Here is a tiny trained network, its code and every weight. The questions are about switching its units off for an input and a class, where a switched-off unit gives its printed mean instead of its output.

import numpy as np


def w(rows, s, z=0):
    codes = np.array(rows[::2]) - 128.0
    scale = np.full(codes.shape[1], s)
    scale[-1] = z or s
    return codes * scale


def norm(h):
    return h / np.sqrt((h * h).mean(-1, keepdims=True) + 1e-5)


def f(y):
    return y / 2 * (1 + np.tanh(0.7978845608 * (y + 0.044715 * y**3)))


def log_softmax(a):
    a = a - a.max(-1, keepdims=True)
    return a - np.log(np.exp(a).sum(-1, keepdims=True))


def net(x, mask):
    res = np.array(x, float).reshape(1, 5) / 4 @ E
    u = 0
    for l in range(2):
        y = f(norm(res) @ A[l][:, :-1].T + A[l][:, -1])
        res = res + np.where(mask[u : u + 8], y, B[l][:, -1]) @ B[l][:, :-1]
        u += 8
    return log_softmax(norm(res)[-1] @ U[:, :-1].T + U[:, -1])


A, B = {}, {}
E = w([
[84,3,212,135],'x0',
[122,127,126,126],'x1',
[125,129,126,127],'x2',
[77,179,210,247],'x3',
[197,75,72,243],'x4',
],0.0052)
A[0] = w([
[50,150,186,45,4],'0.n1',
[62,124,255,238,80],'0.n2',
[92,194,207,191,143],'0.n3',
[113,177,203,20,34],'0.n4',
[88,39,132,77,15],'0.n5',
[59,18,220,78,50],'0.n6',
[139,37,62,2,51],'0.n7',
[144,12,229,115,55],'0.n8',
],0.0096,0.0031)
B[0] = w([
[190,17,121,120,189],'0.n1',
[97,114,186,108,254],'0.n2',
[158,102,149,29,214],'0.n3',
[90,59,55,173,202],'0.n4',
[98,164,172,150,171],'0.n5',
[88,194,123,207,239],'0.n6',
[162,127,251,90,234],'0.n7',
[49,223,92,229,221],'0.n8',
],0.011,0.006)
A[1] = w([
[27,123,199,193,185],'1.n1',
[141,1,176,72,190],'1.n2',
[156,110,117,203,125],'1.n3',
[87,147,203,89,60],'1.n4',
[136,227,54,43,143],'1.n5',
[118,38,110,153,1],'1.n6',
[62,17,64,136,167],'1.n7',
[77,71,63,193,123],'1.n8',
],0.0082,0.0056)
B[1] = w([
[174,138,67,68,254],'1.n1',
[109,122,109,162,227],'1.n2',
[165,106,95,109,142],'1.n3',
[179,148,125,114,149],'1.n4',
[1,179,136,143,162],'1.n5',
[134,163,117,121,118],'1.n6',
[136,103,103,185,167],'1.n7',
[130,114,121,125,151],'1.n8',
],0.013,0.0074)
U = w([
[52,222,110,199,195],'0',
[187,98,246,12,10],'1',
[166,46,19,136,182],'2',
],0.013,0.0012)

Each question gives the input, the list of numbers given to net, and the class t.
The units are the neurons (one row each of A and B). Each row of codes is followed by its name. A weight is (code - 128) times the scale printed after its matrix; where a second scale follows, it is the last column's (A, B and U).
mask holds one flag per neuron, layer by layer. A switched-off neuron (its flag False) gives its mean, the last column of its row in B, instead of its output. The means were averaged over made-up inputs and are rounded, as every weight is.
A unit's drop is (log p(t) with every unit on - log p(t) with that unit switched off) / (log p(t) with every unit on - log p(t) with every unit switched off).
The circuit of an input: a set's keep is (log p(t) with only the set's units on - log p(t) with every unit switched off) / (log p(t) with every unit on - log p(t) with every unit switched off). Starting from the 12 units with the biggest drops (on a tie, the unit counted first), units are removed one at a time, each time the one whose removal leaves the highest keep (on an exact tie, the one counted first), for as long as the keep stays at least 0.8.
units of the circuit, in order: the units of the circuit, biggest drop first
k most important neurons: the k neurons with the biggest drops, biggest first
k most important neurons of layer l: the k neurons of layer l with the biggest drops, biggest first
drop of u: that unit's drop, to one decimal
input [5,8,-8,-4,-2], class 0: units of the circuit, in order -> (0.n6)
input [-5,8,4,-7,-5], class 1: 2 most important neurons -> (0.n7 0.n8)
input [-6,6,7,7,-8], class 2: 2 most important neurons of layer 0 -> (0.n7 0.n4)
input [-5,-3,-3,-4,-8], class 2: 4 most important neurons -> (0.n4 0.n1 0.n8 0.n6)
input [7,-3,-3,1,-7], class 0: 2 most important neurons -> (0.n6 0.n8)
input [7,3,3,-6,-7], class 0: 4 most important neurons -> (0.n8 0.n3 0.n6 0.n5)
input [-6,-3,-5,-4,4], class 0: 4 most important neurons -> (1.n5 0.n1 0.n4 1.n1)
input [3,-8,-3,-2,-6], class 2: 2 most important neurons -> (0.n1 0.n4)
input [5,-2,-5,6,5], class 1: 4 most important neurons -> (0.n4 0.n2 0.n3 1.n1)
input [7,-5,7,-5,-6], class 0: 2 most important neurons -> (0.n8 0.n6)
input [6,-6,7,0,-7], class 2: 4 most important neurons -> (0.n1 0.n4 1.n1 1.n5)
input [6,6,3,-4,-2], class 0: 2 most important neurons of layer 0 -> (0.n8 0.n6)
input [1,8,-5,3,4], class 2: 4 most important neurons -> (0.n7 1.n2 0.n5 1.n1)
input [2,0,0,5,7], class 2: 2 most important neurons of layer 0 -> (0.n7 0.n5)
input [7,1,3,-4,4], class 0: units of the circuit, in order -> (0.n8)
input [8,-7,8,-1,-7], class 0: 3 most important neurons -> (0.n6 0.n8 0.n5)
input [3,8,-2,-3,0], class 0: 2 most important neurons of layer 0 -> (0.n8 0.n6)
input [-8,-1,5,-5,5], class 0: 2 most important neurons of layer 0 -> (0.n1 0.n4)
input [-2,4,2,-4,4], class 1: 2 most important neurons of layer 0 -> (0.n7 0.n4)
input [2,1,8,-8,2], class 1: units of the circuit, in order -> (0.n7)
input [-5,-5,-6,-3,-8], class 2: 2 most important neurons of layer 0 -> (0.n4 0.n1)
input [4,-8,6,5,-7], class 2: drop of 0.n7 -> 0.3
